Below are the code and all the weights of a small trained network. Each question names an input and a class and asks about switching units off, where a switched-off unit gives its printed mean instead of its output.

import numpy as np


def w(rows, s, z=0):
    codes = np.array(rows[::2]) - 128.0
    scale = np.full(codes.shape[1], s)
    scale[-1] = z or s
    return codes * scale


def f(y):
    return np.maximum(y, 0)


def log_softmax(a):
    a = a - a.max(-1, keepdims=True)
    return a - np.log(np.exp(a).sum(-1, keepdims=True))


def net(x, mask):
    res = np.array(x, float).reshape(1, 6) / 4 @ E
    y = f(res @ A[0][:, :-1].T + A[0][:, -1])
    res = res + np.where(mask, y, B[0][:, -1]) @ B[0][:, :-1]
    return log_softmax(res[-1] @ U[:, :-1].T + U[:, -1])


A, B = {}, {}
E = w([
[136,114,130,110,141],'x0',
[131,122,127,117,136],'x1',
[119,132,111,109,141],'x2',
[92,183,108,179,95],'x3',
[46,38,125,153,117],'x4',
[94,180,254,75,149],'x5',
],0.013)
A[0] = w([
[76,178,134,77,211,110],'n1',
[76,167,212,97,150,25],'n2',
[244,219,106,115,146,147],'n3',
[206,194,121,105,122,199],'n4',
[10,37,132,122,83,251],'n5',
[164,111,60,170,158,39],'n6',
[178,88,28,159,126,28],'n7',
],0.011,0.0013)
B[0] = w([
[147,131,92,51,86,186],'n1',
[190,176,179,92,40,222],'n2',
[127,49,90,206,159,236],'n3',
[3,81,68,124,231,208],'n4',
[107,69,5,215,169,252],'n5',
[196,154,162,81,123,199],'n6',
[202,178,222,75,96,233],'n7',
],0.012)
U = w([
[6,31,83,106,213,252],'0',
[250,222,211,24,1,4],'1',
],0.0087,0.0013)

Each question gives the input, the list of numbers given to net, and the class t.
The units are the neurons (one row each of A and B). Each row of codes is followed by its name. A weight is (code - 128) times the scale printed after its matrix; where a second scale follows, it is the last column's (A, B and U).
mask holds one flag per neuron, in row order. A switched-off neuron (its flag False) gives its mean, the last column of its row in B, instead of its output. The means were averaged over made-up inputs and are rounded, as every weight is.
A unit's drop is (log p(t) with every unit on - log p(t) with that unit switched off) / (log p(t) with every unit on - log p(t) with every unit switched off).
The circuit of an input: a set's keep is (log p(t) with only the set's units on - log p(t) with every unit switched off) / (log p(t) with every unit on - log p(t) with every unit switched off). Starting from all 7 units, units are removed one at a time, each time the one whose removal leaves the highest keep (on an exact tie, the one counted first), for as long as the keep stays at least 0.8.
units of the circuit, in order: the units of the circuit, biggest drop first
k most important neurons: the k neurons with the biggest drops, biggest first
drop of u: that unit's drop, to one decimal
input [-3,7,-8,-5,3,-5], class 1: units of the circuit, in order : n7
input [-4,4,3,0,-7,-6], class 0: 2 most important neurons : n4; n3
input [6,-5,4,-3,-5,5], class 0: 2 most important neurons : n4; n7
input [-5,2,5,-8,5,6], class 1: 4 most important neurons : n2; n4; n3; n1
input [-1,5,6,6,-6,-5], class 0: 3 most important neurons : n4; n3; n2
input [-2,6,2,4,-6,5], class 0: 3 most important neurons : n4; n3; n7
input [4,-5,4,-4,-6,-8], class 1: 3 most important neurons : n7; n6; n5
input [-2,0,4,6,-3,2], class 0: 2 most important neurons : n7; n4
input [3,4,8,0,3,-5], class 1: 2 most important neurons : n7; n4
input [-7,4,-5,1,-8,5], class 0: drop of n4 : 0.7
input [-2,6,8,2,-8,6], class 0: drop of n4 : 1.4
input [3,-6,1,1,1,3], class 1: drop of n4 : 0.4
